Below is a small trained network, with its code and all its weights. Each question gives an input and a class and asks what happens when units are switched off, that is, made to give their printed mean instead of their output.

import numpy as np


def w(rows, s, z=0):
    codes = np.array(rows[::2]) - 128.0
    scale = np.full(codes.shape[1], s)
    scale[-1] = z or s
    return codes * scale


def norm(h):
    return h / np.sqrt((h * h).mean(-1, keepdims=True) + 1e-5)


def f(y):
    return y / 2 * (1 + np.tanh(0.7978845608 * (y + 0.044715 * y**3)))


def log_softmax(a):
    a = a - a.max(-1, keepdims=True)
    return a - np.log(np.exp(a).sum(-1, keepdims=True))


def net(x, mask):
    res = np.array(x, float).reshape(1, 5) / 4 @ E
    u = 0
    for l in range(2):
        y = f(norm(res) @ A[l][:, :-1].T + A[l][:, -1])
        res = res + np.where(mask[u : u + 14], y, B[l][:, -1]) @ B[l][:, :-1]
        u += 14
    return log_softmax(norm(res)[-1] @ U[:, :-1].T + U[:, -1])


A, B = {}, {}
E = w([
[251,172,169,132,91,161],'x0',
[131,122,135,116,130,125],'x1',
[193,166,80,148,214,35],'x2',
[111,177,80,68,55,91],'x3',
[89,123,221,196,69,21],'x4',
],0.00029)
A[0] = w([
[108,133,125,88,112,109,27],'L0N1',
[94,244,64,9,15,67,1],'L0N2',
[50,108,59,141,112,99,66],'L0N3',
[80,85,82,99,108,104,63],'L0N4',
[120,108,186,113,95,55,31],'L0N5',
[238,183,148,143,46,154,98],'L0N6',
[69,154,170,109,60,207,54],'L0N7',
[112,117,174,108,98,59,24],'L0N8',
[116,109,194,121,92,48,34],'L0N9',
[162,235,68,138,199,34,72],'L0N10',
[159,121,43,8,175,209,99],'L0N11',
[35,61,52,139,128,94,77],'L0N12',
[70,147,170,81,60,194,41],'L0N13',
[84,245,60,4,12,55,8],'L0N14',
],0.0021,0.00094)
B[0] = w([
[182,181,100,101,94,140,53],'L0N1',
[125,73,164,184,187,170,158],'L0N2',
[189,187,179,57,114,120,109],'L0N3',
[178,200,159,104,111,122,91],'L0N4',
[116,193,64,167,107,168,94],'L0N5',
[30,204,181,8,184,102,193],'L0N6',
[178,89,67,78,94,18,112],'L0N7',
[132,197,60,155,88,152,81],'L0N8',
[109,203,63,181,98,173,110],'L0N9',
[124,65,88,46,12,70,214],'L0N10',
[77,221,99,218,56,112,254],'L0N11',
[171,203,219,59,153,151,143],'L0N12',
[186,119,55,97,96,25,101],'L0N13',
[153,56,186,199,197,179,176],'L0N14',
],0.0015,0.00059)
A[1] = w([
[159,167,106,175,204,88,59],'L1N1',
[106,197,176,177,142,213,198],'L1N2',
[135,90,146,88,156,134,196],'L1N3',
[205,44,77,69,48,80,91],'L1N4',
[217,108,81,121,158,60,80],'L1N5',
[141,128,1,88,170,224,58],'L1N6',
[151,250,39,220,71,176,139],'L1N7',
[16,87,83,136,138,117,147],'L1N8',
[119,82,151,114,45,191,31],'L1N9',
[185,54,152,207,188,181,36],'L1N10',
[117,174,87,206,63,125,154],'L1N11',
[123,101,189,147,89,85,9],'L1N12',
[133,87,144,66,168,142,51],'L1N13',
[155,229,198,34,176,143,68],'L1N14',
],0.0025,0.0012)
B[1] = w([
[26,119,119,76,63,113,86],'L1N1',
[102,82,79,74,91,34,241],'L1N2',
[156,146,168,134,121,71,194],'L1N3',
[87,38,78,48,107,58,136],'L1N4',
[70,93,109,83,77,83,76],'L1N5',
[78,153,191,210,126,74,98],'L1N6',
[251,168,203,159,77,57,167],'L1N7',
[200,133,155,59,115,122,254],'L1N8',
[49,125,85,114,150,78,88],'L1N9',
[201,103,105,127,172,164,127],'L1N10',
[162,135,194,127,166,123,184],'L1N11',
[98,176,137,166,152,98,118],'L1N12',
[125,163,151,183,102,94,106],'L1N13',
[99,154,202,68,212,195,116],'L1N14',
],0.0019,0.0009)
U = w([
[246,252,247,248,8,8,251],'0',
[7,5,12,8,10,6,234],'1',
[21,243,249,7,247,246,214],'2',
[243,12,63,237,245,242,199],'3',
[243,100,164,13,127,142,251],'4',
[77,222,17,148,24,241,2],'5',
[9,235,6,250,7,247,1],'6',
[9,238,6,248,7,250,1],'7',
],0.0039,0.0037)

Each question gives the input, the list of numbers given to net, and the class t.
The units are the neurons (one row each of A and B). Each row of codes is followed by its name. A weight is (code - 128) times the scale printed after its matrix; where a second scale follows, it is the last column's (A, B and U).
mask holds one flag per neuron, layer by layer. A switched-off neuron (its flag False) gives its mean, the last column of its row in B, instead of its output. The means were averaged over made-up inputs and are rounded, as every weight is.
A unit's drop is (log p(t) with every unit on - log p(t) with that unit switched off) / (log p(t) with every unit on - log p(t) with every unit switched off).
The circuit of an input: a set's keep is (log p(t) with only the set's units on - log p(t) with every unit switched off) / (log p(t) with every unit on - log p(t) with every unit switched off). Starting from the 12 units with the biggest drops (on a tie, the unit counted first), units are removed one at a time, each time the one whose removal leaves the highest keep (on an exact tie, the one counted first), for as long as the keep stays at least 0.8.
circuit, biggest first: the units of the circuit, biggest drop first
top k neurons: the k neurons with the biggest drops, biggest first
k most important neurons of layer l: the k neurons of layer l with the biggest drops, biggest first
input [4,-6,3,6,4], class 3: top neuron => [L0N14]
input [5,-1,-2,-2,4], class 2: 3 most important neurons of layer 0 => [L0N6, L0N11, L0N10]
input [-1,4,-6,-4,4], class 1: top 2 neurons => [L0N11, L0N7]
input [-4,-5,8,-2,-6], class 1: circuit, biggest first => [L0N10, L1N5]
input [4,-7,3,8,-5], class 3: top 2 neurons => [L0N14, L0N2]
input [2,-4,-8,-1,-8], class 0: top 3 neurons => [L0N11, L0N10, L1N7]
input [2,0,-4,6,4], class 3: circuit, biggest first => [L0N2, L0N14, L1N10]
input [6,0,6,3,3], class 1: circuit, biggest first => [L0N10, L1N4]
input [-8,8,6,-7,-4], class 2: top 2 neurons => [L0N12, L0N7]
input [-8,0,8,-7,4], class 1: 4 most important neurons of layer 0 => [L0N6, L0N11, L0N14, L0N10]
input [5,-2,3,-7,5], class 3: 4 most important neurons of layer 0 => [L0N11, L0N12, L0N3, L0N4]
input [6,-1,7,5,1], class 1: top 2 neurons => [L0N10, L0N12]
input [-4,0,1,-8,-8], class 0: 3 most important neurons of layer 0 => [L0N11, L0N6, L0N14]
input [8,3,5,-7,-1], class 2: circuit, biggest first => [L0N6, L1N14]
input [-8,-7,6,-1,1], class 2: circuit, biggest first => [L0N12, L1N14, L0N3]
input [7,3,-7,6,-5], class 1: top neuron => [L0N12]
input [-8,0,-7,2,-6], class 2: top 2 neurons => [L0N12, L0N10]
input [8,3,-7,-1,4], class 2: 2 most important neurons of layer 0 => [L0N6, L0N10]
input [-8,2,-5,3,3], class 2: circuit, biggest first => [L0N12, L0N10]
input [-3,-4,3,8,-5], class 3: circuit, biggest first => [L0N14]
input [5,5,7,2,-6], class 1: circuit, biggest first => [L0N10, L1N4]
